Rows near named flat spaces through zero:
lar-vafur: [-23  44 -40  26   8  28  -7  44  -6  27 -28 -19  -8 -29 -40 -19  -8   5
  -4  31 -38   3]
lokul-sudor: [  3  25 -29   8   1 -10  -1  23 -19  36   6  -9   6   4  -9  -7  10  13
 -26  15 -31   5]
lokul-sudor: [ -7 -10  16  -5 -37  36   7 -61 -12   7  17  68 -11  20  41  23   3 -27
  17   5   7  -5]
gog-padap: [  6   5  -1  12   8  -6  -1   8   8   6   6 -11  -2  13  -5   9   6   9
 -15 -15  -8  11]
famig-zes: [ -7  -3   1  -9   6 -10   5  17  25  -9   7 -19  -5  -1 -21  -3   9 -16
   8  -2 -12  -2]
lar-vafur: [ 32  -2 -31 -18  -2  36  -5  -5   4  32 -80   0  12  29 -42 -42 -10 -14
 -13  36 -34  -6]
famig-zes: [ 29 -15   9 -15  -5   3  -4 -30  -7  -3 -27  18   4  21   7 -17  -5  12
 -15  -6  15  -4]
gog-padap: [  1  12   6 -10  13  -8   5  32  14 -26 -10 -14  16  17 -45   6  28  10
 -21  42 -11 -12]
gog-padap: [-13  12 -16 -16 -16  -2   5   3   0  18  12   9 -15 -11  -9 -23  10 -20
   6  11 -27 -10]
famig-zes: [ -6  12  12 -11  13 -14   2  29  13 -37  -4 -13   4  -4 -37  -5  20  16
 -13  25   3 -14]
lar-vafur: [ -1   4  28  -7  -9  23   3 -21  18 -35 -10  35 -13  24 -16   9  20   3
 -11  12   8 -11]
lar-vafur: [  7  -7  -7  -3   1  45   3  -5  77  12 -44  -9 -34  42 -60 -18   9 -54
   9 -22 -52  10]
famig-zes: [-20  20  17  15  -2  31  -4  -5  12 -31 -11  22 -26 -12 -15   1   2  12
   0  -1  11  -4]
famig-zes: [  2  -4   5  -1  -6 -16   0 -16  18   8  25   1 -33  -1  14 -16   2  -5
  -1 -59  -4  10]
lokul-sudor: [ 21   9   0  -7  -2 -11  -4  -6 -29   1 -11  14  13  12   5 -10   7  35
 -34  17   9  -6]
gog-padap: [-19  19   4 -40 -30 -26  14  -8  18  -2  48  30 -43  -6 -14 -38  41 -22
  -6  -6 -32 -22]
lar-vafur: [-25  -3 -23  23  -4  33  -1   3  -9  30  -2  -6   7 -24  17  20 -29 -35
  45  11  -9  11]
lokul-sudor: [-25  24 -23  15   5  -9  -2  33 -20  16  18 -18   0 -40   1  -4  -7   7
   7  11 -10   2]
lokul-sudor: [  1  -9   4   0  23 -19  -7  24   9 -24 -16 -40   2 -30 -11 -19 -20  14
  11 -20  22   0]
lar-vafur: [ -1 -21 -22 -26  -2 -32   3  10 -10  23  11 -29  10 -32  14 -29 -18 -26
  31  -4  -5  -6]
famig-zes: [ 18 -34  -7 -18 -14  12   2 -33 -31  22 -18  17  37  12  35  10 -22 -24
  25  31  14  -6]
lokul-sudor: [ -2  16  -3   2 -25  15   4 -26 -43  18  15  50  12  14  29  21  11  10
 -16  38  -1  -7]
lokul-sudor: [ -7   4  32  -6   9  -6   7  15  -1 -56   8   8  26  13 -17  38  27  21
 -13  51  25 -17]
lar-vafur: [-23   9   7   0 -10  27   3  -4   9 -16  -3  20 -12 -10 -11   5   4 -16
  17  21  -2 -10]
lokul-sudor: [ -6  18  13 -13   3 -17   7  20  33 -26  17  -3 -21  13 -40  -9  38   4
 -23   0 -20  -9]
gog-padap: [-19  20 -11   0 -14  38  -8 -12  -6   0 -35  24 -31 -39 -10 -44 -22  -2
  16   4   0 -12]
lokul-sudor: [ -2 -19  28 -11   6   0   2  -6  34 -42  -4  -5 -10   2 -13   2   3 -10
  15 -16  19  -6]
famig-zes: [ -6   2   8  -7   2 -24   3   9  13 -12  25  -9 -14  -9  -3  -8  11   2
  -2 -21   0  -2]
lar-vafur: [  8 -27 -12   4  -1  20   0 -16  13  29 -15  -9   8  15  12  10 -21 -39
  28 -14 -11  14]
gog-padap: [-24   6  37 -21  -3   4   5   3  18 -71   1  19 -13 -20 -26  -3  18   5
  11  27  28 -29]
lar-vafur: [-45  42  23  12  -3 -31   2  25 -44 -49  63  21  -6 -59  22  19  19  54
 -11  25  40 -19]
gog-padap: [-10  15 -23  36  22   8  -2  44  11  24   0 -41  11   3 -22  28  -2  -4
  -2   5 -29  21]
gog-padap: [  3 -12 -27  -6  -6  17  -2  -3 -30  31 -28  -3  30 -13  13  -6 -28 -20
  26  38  -3  -4]
gog-padap: [ 28 -10 -21  61  35  20 -17  13 -14  40 -36 -44  33  21  18  40 -40  25
 -11 -28   7  44]
famig-zes: [  6 -31  -4 -27  -3  -8   8  -3   4   6  -3 -12  26   8   2   4  -4 -38
  29  24  -3  -8]
famig-zes: [ 18  -5  10 -16  10  18  -1   3  35 -26 -51  -5  -2  28 -50 -19  10  -1
 -14  15  -7  -9]
[ 26 -26 -20 -28 -11 -36  11  -8 -24  46  25  -7  39  31  27   9   9 -24
  -2  20 -20   0]  gog-padap
[-13   3 -10   2  20 -26 -10  33  18 -11  -4 -50 -27 -59 -15 -49 -25   8
  19 -50   8   3]  lokul-sudor
[ -4  -1  21 -14 -21  54   3 -37   2 -29 -36  55   0  19 -12   7   6 -14
   8  49  11 -21]  lar-vafur
[-51  28   5 -28 -26  24   6   2  12 -35   1  34 -44 -57 -30 -44   8 -25
  34  31  -6 -36]  gog-padap
[-32 -30  37  14 -13  15  10 -36  14 -26  54  26  -8  -6  53  63  -6 -39
  54 -27  33   8]  lar-vafur
[ 19  10   1 -13  -8  -9  -1 -13  -7   5  -4  19  -8  20  -4 -20  16  20
 -34  -3  -7  -5]  lokul-sudor
[ -7 -12   7   4   8   2  -2   3   2 -16  -5 -12   6 -18   7   6 -16  -3
  21  -4  21   0]  lokul-sudor
[  5   5 -12  -4   7 -21  -9  10   4   7  -8 -22 -24 -30  -6 -49 -15  14
  -4 -42   0   2]  lokul-sudor
[ 19  -5  -3  -5 -19  14  -1 -39 -17  25  -7  35  -2  25  24  -5  -1  -1
 -12  -4  -3   2]  lokul-sudor
[  3  12  -3  24  21  26  -9  22   3 -14 -45 -17  12   0 -29   6 -12  23
 -10  18   6   5]  gog-padap
[-26   0  14 -31 -10  -9  13  11   8 -36  20   9   3 -18 -18   1  21 -23
  23  45   2 -28]  gog-padap
[ 12 -15   6 -29 -19   6  -2 -37 -23  -6 -21  32   2  -8  20 -29 -13  -1
   9  13  23 -19]  gog-padap
[ 18  -9 -13 -14  13 -22   3  24   9  11  -9 -32  22  19 -23  -6   9  -6
 -11  14 -19   0]  famig-zes
[ 13   1   9 -11   1 -17  -8 -10 -20 -18 -13   6  -7 -21  11 -34 -11  36
 -14 -16  30 -10]  lokul-sudor
[-16  10  33 -27 -13 -28  12  -4  30 -43  48  22 -35   2 -14  -9  43  -1
 -11 -15   0 -18]  gog-padap
[ 32  -4 -31   2  12  12  -6   9  18  42 -50 -28   4  32 -32 -27  -8  -8
 -19 -10 -38  15]  lar-vafur
[-34  10  14  25   0 -14   2   8 -22 -16  57   4  -1 -36  40  40  -3  12
  18  -9  28   5]  lar-vafur
[ 22 -43   9 -12  15 -22   7   6 -21  -8   2 -24  72  27  22  52  -4  -8
  14  46  27  -1]  gog-padap
[ 19   1  -5   1   5  -8  -1   2  -1  12  -6  -6   7  22  -5  -1   7  12
 -23  -3  -9   6]  gog-padap
[ 13 -10  -6  -7   4 -29  -2   2 -22  11  10 -13  16  -6  20  -6  -7  13
  -5  -7  11   1]  lar-vafur

Rows near named flat spaces through zero:
betukatup: [  3  -9  37  -5 -18 -12  15 -17  -1  26  -9  10 -20 -40   1  -2  14 -22
 -16 -23   1 -12]
kudibapo: [ 11  10 -23  -1 -23 -15  -9   1   6 -20  13 -15  20  16 -13  -9  -6  12
  22  -2  -4  14]
kudibapo: [  4   4 -11   0  -2   6  -1   6  -4 -13   3  -1   5  20   4   0  -5   7
  16   5   0   0]
betukatup: [ -5 -14  68  20  20   4  28 -23   5   1  14  22   9  10  -1 -26   8 -50
  10  -9   9 -37]
parulkir: [-57   7  11  64 -59  12 -32  34  26   2 -10  15  43  48 -51 -20  31   0
  12 -40 -33  48]
dakfofi: [ -1  -5  13 -12  -2   6  30  -8  -9  12  -3   2 -18 -41  -6  11  -2 -10
 -37 -19 -11  11]
kudibapo: [-16 -11   3 -13 -20 -47  16 -28   9  25   2 -27  15 -49 -15   2  18   4
 -12 -30 -17  20]
betukatup: [-27 -10   7 -21  -7 -11  14  -8  19  21 -16  12 -19 -21   8  -9   1  -1
 -29  -5  -8   6]
kudibapo: [ 18   3   6  30   3   7 -16   7 -27   2   4 -12  15  -2 -13  22  18  -1
  18 -11   2  -3]
furgel: [ -3  -2 -23 -19  47  -4  18 -12  16 -25  26 -15  17   9  -1 -12 -31   3
 -15  29  -1   6]
dakfofi: [ 37  17  24  -1 -18  22  -9   0  17  13  -9  31 -53 -51   6  -7 -21 -29
 -50   1  28 -10]
zivigvodug: [-15  -2 -35  -8  22   9 -48  32   5   3 -22  10 -11  25  -9   3   1  25
 -24  33  -6   6]
dakfofi: [ 34   4  10   5   1  -2   5  -8 -11 -25  24  -7  16  12 -16  -9  -7 -16
  20  -1   4 -13]
dakfofi: [ -3 -16  15 -13 -14 -10  27  -5 -32  -2  -2  -5   7   9 -11   7  21  -1
  21 -24 -25  -6]
dakfofi: [ 18  -4  21  -8   9   9  16  -7 -12   5   0   9 -21 -23   2   4  -3 -18
 -18  -3   5 -15]
betukatup: [-64 -11  15  -9  -5  -5  74 -28  27   3   8  -2  17   4  30 -15  -8  -2
  10 -23 -16  22]
dakfofi: [ 26  -8   6   5  95  15  19 -18 -27 -12  30 -21  14 -11  11  23 -15 -15
  -7  32  19 -29]
zivigvodug: [-37 -10 -16 -27  12   4  42  -5  -4   4 -10  -4  -8   4  35  13  -6  21
   3   1 -13  10]
betukatup: [-19  -2  10  32  -2  30 -15  27 -23  16 -22  12  -3  12  -4  24  25   4
   1 -13  -9   6]
parulkir: [ -2  -6  23  13 -23 -19 -18  -1   4   5  -1   6  15   8 -31 -18  22 -14
   7 -16 -10  -5]
parulkir: [ 26  20 -31 -18  -9  12  30  -7   5 -24  21 -16 -10 -30   6   8 -40   7
 -20  -1   4  29]
parulkir: [ -7   7 -16  -5  -6   9  -6   6   6  12 -15   4 -20  -9  30  11  -6  16
  -2   8  12   4]
kudibapo: [  1  12   7  40  13   1 -56   7  36  13   0   9   9   2  -4 -16   1 -11
  -7  20  30  -8]
dakfofi: [-31 -25  13 -18  31  -2 -12   7 -14  24 -36  23 -20  40  43   3  27  11
  28  27   6 -48]
zivigvodug: [ -8  30  17  41 -21  49 -12  16  51   0  -3  42 -25  -3  15 -23 -31 -24
 -32   4  30  15]
kudibapo: [  9  14 -14  -2 -14  -5 -24   4  35 -18   9   9   2  17  -9 -30 -21  -2
  -4  17  10   5]
parulkir: [ -4  -1 -13 -30   0  -8 -10  -1  17  13 -19  13 -32  -6  32  -7 -10  13
  -9  23  15 -13]
betukatup: [ -3  -8  -4 -30  18  -3  12  -6   5   5  -5   5 -21 -19   3  -2 -11  -1
 -34  11  -4  -2]
furgel: [ 41  20  -6  -2   3  -6 -19 -17  26   6   9  -2 -23 -39  33  -5 -26  -7
  -6  22  48 -17]
zivigvodug: [ -6  -9 -12 -20  12   2  30  -3 -27  -9   0 -11   3  17  20  16   2  16
  26   1 -10  -5]
dakfofi: [ 17  16 -16  20  41  14 -23   0  18  -7  17  -9   6 -11   8   4 -24  -2
 -15  30  29   0]
parulkir: [ -1  -9  12   2   7 -10   6  -5  -6  -7  11  -5  18   6 -28  -7   8 -11
  -3  -8 -16   0]
dakfofi: [ 31 -33  66 -40   7  -5  70 -26 -62  -7   5  14 -21  -7 -10   1  18 -42
   9 -27 -23 -51]
zivigvodug: [ 30  16 -25  20  20  10 -28  10  -3 -27  21 -15  22  26  -4   3 -15   8
  23  24  18  -3]
zivigvodug: [-24  -6   1  -8  -3  33  26  21 -21   1 -18  17 -20   9  -1  16   2   5
 -21 -12 -25  16]
parulkir: [-12 -10   4  -9  46  11  -3   3   2  -4  -5  15  -6  36  27  -8  -5  -1
  11  35  13 -32]
parulkir: [-44 -15   3 -14   2 -13 -30  12  28  19 -31  29 -12  36  10 -27  15   9
  -3  22  -4 -16]
furgel: [-13  -8  11   3   4   5  -1   5 -13  17 -17   8 -10   1  12  11  17   2
   4  -4  -1 -11]
kudibapo: [ 38   5  58   1 -47  21  18  -2 -13   1  -8  41 -43 -13   2 -15   2 -44
   0 -26  12 -32]
furgel: [ 15  -1  30  18 -24 -43  -1 -31  17   0  27 -19  38 -15 -28 -26  13 -25
  23 -24   4  -6]
furgel: [-30  22 -40  47 -15 -16 -23  -1  40  -3  21 -40  58   2  -8   1  -4  27
  22 -10   4  55]
zivigvodug: [  4  16  16  19 -14 -15 -17 -21  55  11  10   7   0 -23  17 -31 -16 -19
  -3   6  37  -5]
furgel: [ 36   8  10  19  18 -31   3 -35  23 -30  57 -33  53 -11 -38 -28 -19 -29
   9   1  13   0]
betukatup: [ 42   8  -1 -23 -23 -40  20 -38  12 -15  30 -26   9 -31   3 -17 -18  -9
  19  -7  16  -7]
furgel: [ -2 -14  19   7  44  24   2   8 -32  14 -13  11 -14   4  15  24  15  -7
  -3  11   4 -28]
zivigvodug: [-18   7 -13  -1   9  14  15  -2  18  -4   1   3  -4   8  33  -1 -19  10
   5  12  12   7]
parulkir: [ 36   3  13  -4  17   1   5 -13  -8 -15  17   0  -2   2   8  -6 -12 -17
  14  13  20 -29]
furgel: [ 28  10  -2  -2 -16   4  -2   2   0 -20  13   1  -1  -1 -20  -9 -14  -9
  -6  -3   0   5]
betukatup: [ -4 -18  19  -7  65  41   5  19 -30   7 -15  27 -30   1  -7  17   1 -16
 -51  22  -9 -22]
furgel: [-39   7 -35  11 -26 -13  -1   6  26 -11   8 -21  39  20 -18  -7  -2  27
  10 -14 -23  50]
kudibapo: [-22  -9 -15  11  28   3   7   3 -28   8  -5 -23  21  14  20  34  19  25
  31   0  -6   2]
kudibapo: [-26  -5 -27  19   9 -29  -8  -7 -11  12   4 -45  47   5   8  27  26  34
  44  -9  -7  17]
zivigvodug: [ 24  10  20  15 -13  15  14  -5  -8 -15  12   6   0   9  10  -3  -6 -18
  27  -8  14 -14]
betukatup: [ -9   0 -31 -42  -2 -26  19 -17  29  -8   7 -12  -4 -13  12 -16 -26  17
 -15  13  -3  16]
[ -5 -17   9 -32  -4 -51   0 -29  10  21  -8  -7  -3  -9  25 -14  16   5
  25   6   9 -31]  zivigvodug
[ 44  11 -13 -30  -6  -9  18 -19  -3  -8  13 -13 -23 -43  14   6 -26   0
 -13   4  16  -3]  parulkir
[-12 -15  30 -23 -13 -40   3 -30  17  40 -21  10 -23 -29  39 -14  19  -7
  11  -3  19 -35]  furgel
[  5  18 -67  27  12 -28 -62  11  23 -24  28 -49  65  24 -39  -1  -6  37
  17  22  -1  39]  kudibapo
[  9  -5  20 -12  21  13  22 -10  -5  14  -4  11 -31 -42   8   8 -10 -19
 -42   0   6  -9]  dakfofi
[ 29  26  21  50 -15  35  30  -6   0 -26  39  -9  22 -20 -21   4 -23 -32
  -2 -31   9  27]  zivigvodug
[-15 -23  11  -2  78  14  18  -2 -27  -8   8  -2  16  33   8  11   5  -5
   9  26  -5 -29]  parulkir
[ 13  18 -10  17 -16  10 -36  12  19   3  -6   9 -12  -4   6  -4  -8   3
  -4  10  22   3]  dakfofi
[ 23 -20 -14 -25  12 -52 -74   8 -14  14 -18  -8   4  16 -32  -7  35  15
   9  28  -4 -36]  zivigvodug
[ -8  -6  -2 -15   3   2  13   0  -8   0  -8   4  -8  13  21   3   1   8
  15   5  -1 -10]  zivigvodug
[  8  -8  29 -16 -57  -1  28   1 -31  15 -20  14 -29 -27 -14  10  23 -11
  -7 -47 -25   2]  dakfofi
[-15   9 -29   4  30 -13   9 -16  47 -29  40 -25  44   8 -18 -27 -36   2
 -16  19   0  33]  dakfofi
[-19   6 -22   4  10   1  25  -8  16   2  16 -25  15 -43 -18  13 -17   8
 -45 -14 -16  51]  dakfofi
[ -3   0  -1   2  19  10  -8   3   0  14 -10   5 -15 -13  16  11  -1   2
 -15  11  11  -6]  dakfofi
[-38 -11 -24 -70  18 -36  49 -36  59  -9  12  -3  -8 -11  24 -42 -43   9
 -36  25  -7  14]  betukatup
[  3 -15  22 -16  21  -4   9  -8  -9  -3  -2  14  -7  24  13 -12   5 -12
  17  14   4 -37]  dakfofi
[  2  14 -15   1  -4 -10 -18 -11  30  19  -7  -4 -16 -28  41   1 -12  12
   1  15  34  -2]  furgel
[-12   3 -50 -46 -19 -20  19  -6  10   7 -10 -21 -19 -38  15  15 -17  38
 -27  -2 -13  37]  betukatup
[ -4  17 -16   5 -14  -7 -23   0  54 -15  13   7   9  13  -6 -37 -27  -2
  -9  18  14  15]  dakfofi
[-21 -21   9 -15   5  -8  29  -4 -31   8 -10  -7   5   6   0  16  23   7
  13 -17 -26  -3]  dakfofi
[-53 -18   4 -38  -5 -20  65 -24  30   4   7  -4   5 -28 -19 -21 -14  -5
 -53 -24 -41  41]  dakfofi
[ 12   0  -2   2  16   7   7   1  -7 -20  17  -5  14  10 -21  -3  -9  -8
  -5   3  -7   3]  furgel
[-46  -9  33  34  19  30  43  -1  -5  -5   7  10  27  38  13   0   9 -16
  26 -16 -11   1]  betukatup
[ 15  10  20  27 -17  30  -3  17  -9  -7   3  16  -5  -5 -31   2   0 -22
 -21 -20  -7  12]  zivigvodug
[-21 -13  -1 -32   5  -6  70 -26 -19  -4   2 -14   0   7  54  13  -4  14
  42  -9  -5  -9]  zivigvodug
[ 31   2  -6 -15  25  -3  24 -18  -9 -27  30 -17  10  -1   1  -2 -23  -8
   8  12   8 -10]  betukatup
[-13   0  -6   0   4 -36   2 -28  35  15  14 -24  20 -40  -4 -10  -5   1
 -17  -4   6  18]  zivigvodug
[-63 -25  -3  -1  10 -12  24   4  -7  -1  -3 -11  40  39 -23  -2  25  14
  11 -16 -46  23]  furgel
[ -8   0  13   7  11  -1 -16  -3  25  16  -6  14 -10 -14   2 -13  -3 -13
 -26  10  13  -6]  kudibapo
[-19 -15 -21 -24  39   5  27   1 -23   0  -2 -16   1  -8  -2  25  -2  18
 -25   6 -24  15]  kudibapo

Rows near named flat spaces through zero (a row that begins with a name and a colon came from that space):
pumen-peta: [  8   9 -13  -3 -11  40   6  30   5  22 -11   6  15  -4  27  -3  21  -8
  19  -2  -4   4]
ded-busib: [  1  10  -5  -8   1  13   9   4  -1   4   3  -6   5  -1   6  -2  10 -12
   6   2  -7  -3]
pumen-peta: [  7  11  39  -1  24   1 -41   7  15 -17 -20 -26  15  12 -29  -4 -21  -8
   2 -28  38  22]
ded-busib: [ -1  -6  26  -4 -15 -27 -13 -14  17 -14  36 -11  16  15 -30 -18 -48 -10
 -16 -14  19 -20]
ded-busib: [-19 -17  -3  32 -12 -13 -42  21   3   1 -33  45  -2  11   3  21 -26  51
 -28 -16  18  35]
mem-vuk: [ 64  27  18  -2  17  11  -9  67 -28  13 -40 -10   5 -23  -9  40  25  16
  35 -24   8  31]
lanup-moni: [-39  20 -13   6 -21   7 -48  26   6   6 -16  28  38  27  -6   8 -37  25
 -38 -18  14  31]
pumen-peta: [-46   9  11  -3  20 -17 -25 -39  12 -31   5 -12   5  24 -26  -7 -31 -10
 -38  -5  11   9]
gotor-nibo: [ 24  45   2 -22  24  -6  29  21 -31 -14   9 -20  -2 -11 -18  41  14 -17
  -3  -8 -29   1]
gotor-nibo: [ -3  23  -7  -4  24  39  -9  20  -3   5 -38  -7   6  -2  15  11  32  -7
  12  -5   0  28]
gotor-nibo: [  8 -18   6  -4   2 -25  -8 -29  -8   5   2 -20  -6  -7 -16 -26   4   7
  18  20  13 -11]
gotor-nibo: [ -3  20  -4 -13  25  32 -23   5  -5  12 -40 -27  15  -2   4 -12  34  -8
  25   6  13  25]
lanup-moni: [-31 -13 -12   7   7 -14 -34 -28  -6   4 -27   2  -2   6  -6 -17   2  26
  -7  19  15  18]
lanup-moni: [-14 -23   6  19  23 -18  14 -31   4 -26  -3  11 -41  -2   4  14   3   5
 -17   4  -9   1]
ded-busib: [  7  -2 -12   2  -7  -1 -12  12 -14  18 -19   7   4  -7   4   0  11  22
  11   9   4  11]
mem-vuk: [ 41   0  10 -11   5  30   3  18   1  23 -15 -28   8 -17  10 -21  34 -16
  54   3  14  -4]
pumen-peta: [-30   5  -7   1 -19  22 -20   6  22   5   3  12  28  21   8 -15 -22  -5
 -17 -10  10   5]
lanup-moni: [ -5  -1   1  -2  33 -31 -22 -30 -28  -7 -31 -21 -18  -9 -24   1  18  22
   5  21   8  20]
pumen-peta: [ -5   7  26  -5  30 -12 -23 -20   4 -22 -10 -28   0   7 -28  -4 -10 -10
  -4  -9  20  12]
pumen-peta: [-45  16 -16  -6   0  25  -8 -11  16  -5   1   5  17  20  10  -8  -6 -16
 -24  -1  -5   7]
mem-vuk: [ 20  12  17   3  19 -17   3  15 -13 -18  -5  -3 -12  -6 -18  33  -5   5
  -7 -17  -3  11]
pumen-peta: [-11 -13 -39  -4 -14 -12  44 -28 -20  12  23  14 -23 -14  21  -3  27   4
   0  40 -40 -27]
gotor-nibo: [-17  44  -6 -27  23  37 -25   7  -4   6 -27 -35  35   9  -7 -11  21 -23
  10   0   8  24]
ded-busib: [-50  11  16  -3   8 -17  14 -41  30 -51  52  -1  -2  32 -20   5 -53 -38
 -61 -19 -13 -20]
mem-vuk: [ -2   4   1   0   2  -6  14  -3  -1 -11  13   4  -7   1  -2  12  -6  -6
 -12  -4 -11  -6]
ded-busib: [-19 -22 -12  13 -10 -61 -32 -27 -27   2  -9  17 -10   1 -27   0 -21  55
 -23  22   9  10]
ded-busib: [-20 -22  -7  21  -6 -46 -32 -15 -15  -3 -17  27 -13   4 -16   9 -22  51
 -27   9  10  18]
gotor-nibo: [ 33 -11   8  -6   8 -15  -5  -7 -18  14 -13 -25  -7 -19 -11 -16  23   9
  38  17  13  -4]
ded-busib: [ 48 -25   6  11  24  11  18   7 -14  14 -36 -10 -38 -34  21   3  58   9
  54  15   2   5]
lanup-moni: [-14 -42  -5  17   0  -4  22 -40  17  -6  10  12 -35  -5  23 -18  10  -2
   2  19  -7 -20]
pumen-peta: [  1 -14   2  -2   0 -28   4 -26  -8  -3  12  -8 -11  -5 -13 -11  -3   5
   2  15   0 -14]
lanup-moni: [-16  -8 -20   6 -38  -2   2   8   6  14  20  30  14   9  12  -5 -21  13
 -18   3  -7 -11]
mem-vuk: [-34  -4 -15   9 -27  -1   4  -2  15  -5  24  33   8  18  10   4 -31   3
 -38  -6 -11  -8]
mem-vuk: [14 11  0 -1  1  2  6 22 -9  1 -3  4  1 -5  0 19  3  4  1 -8 -7  6]
lanup-moni: [ -6 -12 -10   3 -14  -6   5  -8   1   6   9  11  -3   0   7  -8  -2   7
  -2  10  -4 -10]
gotor-nibo: [ 26 -20   9   2 -18 -37  15  -7  -8   1  30   2 -11 -10 -14  -2 -17  10
   4   5  -2 -26]
gotor-nibo: [ -2 -36   6  17 -40 -41  16 -14  15  -8  50  32 -11   7  -4  -4 -48  13
 -27  -3  -4 -34]
mem-vuk: [ 26   3   8  -6   7  12   6  11  -2   7  -6 -16   0 -11   2  -4  18 -10
  27  -1   4  -2]
lanup-moni: [ -5 -19  11   9  30  -3   5 -32   6 -16 -14 -11 -31  -6   3  -5  18  -5
   7   8   3   3]
mem-vuk: [ 29  -1  30   5  14   0 -14  17   5  -7 -14 -14  -1  -4 -13   6  -4  -1
  16 -20  22  11]
[ -4   3 -13  -4 -14  12  19   4   4   6  17   8   4   0  14  -2   3 -10
  -2   3 -15 -13]  mem-vuk
[ 38  -1  19  -1   5  38  14  29  17   8  -7 -13   1 -10  18  -4  20 -24
  37 -17   9  -4]  ded-busib
[-20  21   3 -18  14  15  34 -23  16 -25  36 -18   0  11   0  -1  -4 -50
 -18  -4 -23 -22]  ded-busib
[ 29   0   6  -6 -17  -2   0  20  -5  16   7  -6  13  -7  -5  -7  -3   2
  19  -3   8  -9]  gotor-nibo
[  8   8  -8   3 -26 -17  26  24  -9  -3  32  29   1   0   0  30 -24   8
 -25 -11 -25 -14]  lanup-moni
[  0 -25  15  24  33  -4  17 -18   9 -27 -16  10 -49  -8  12  21  14   1
  -4  -5  -6   8]  ded-busib
[  5  39 -26  -9  25 -34  28  13 -61 -13  -9   9 -23 -18 -15  68  23  25
 -26  11 -49  18]  mem-vuk
[ 49  -4  13  -8  -6 -40  26   4 -27   1  26 -13 -14 -21 -23  12  -1   6
  17   6 -10 -24]  gotor-nibo
[-21  -4  12   1  -3 -13 -26 -17  14 -11   7  -5  13  17 -18 -15 -31   0
 -18  -7  19   2]  pumen-peta
[-34  19 -15  15  29  47   5  19  12 -15 -37  26 -13   8  34  38  22  -6
 -24 -17 -19  37]  gotor-nibo
[28 11  4 -9 -7  6  2 25 -9 13  0 -9 13 -8 -4  2  6 -2 20 -5  3 -2]  gotor-nibo
[ -3  -5  10   3   0 -17 -10  -8   2  -9   5  -1  -1   5 -14   0 -18   5
 -10  -5   8   0]  pumen-peta
[-13   5 -24  -6 -40  29  53  11  21   6  55  28  10   8  34   0 -10 -32
 -18  -2 -38 -38]  mem-vuk
[-21  -2 -12  13 -30  -1   4  17  12  -2  20  40   8  14  11  16 -32  10
 -36 -14 -12  -3]  lanup-moni
[ 15   2 -11  -4 -16  29  -7  26   0  30 -15   0  19  -6  18 -14  19   2
  28   3   7   4]  mem-vuk
[-44   5  -8  -2  35   7 -15 -40   2 -16 -25 -14 -10   9  -1  -9  17  -7
 -12  15   1  19]  gotor-nibo
[-37  15  -6  -6  31  -3   1 -32  -4 -24  -6 -10 -11   9  -7   8   6 -11
 -25   7 -13  10]  gotor-nibo
[-57 -35  12  36  19  34 -14 -29  59 -31 -19  29 -26  26  34  -8 -14 -13
 -32 -20  16  18]  lanup-moni
[-21   2  23 -15  14   2 -45 -34  21  -6  -6 -44  27  19 -28 -48 -17 -21
   8   0  42   4]  pumen-peta
[ 62 -27  13  12 -30 -26  25  31 -11  16  20  17 -15 -23   2  12  -6  21
  25  -5  -2 -24]  gotor-nibo
[ 15  15   1  -3 -19   9   9  34   2   5  15  11  16   2   3  15 -13  -5
  -4 -18  -7  -5]  gotor-nibo
[  8   2  14   7  11  34  13  18  23 -10  -5   3  -7   1  19  10   7 -23
   5 -22  -1   3]  ded-busib
[-24 -12  -5   2  -6  -4  -5 -25  11  -3   9   3   0   9   2 -19 -10  -2
 -10   9   3  -8]  mem-vuk
[ -7  16 -16   5 -14  -4   5  27 -11   0   3  29   6   4   4  32 -12  16
 -26 -10 -18  10]  mem-vuk
[ 68   3   3 -24  -9 -14  61   9 -27  14  41 -27 -12 -34  -4   1  28 -22
  45  17 -28 -46]  lanup-moni
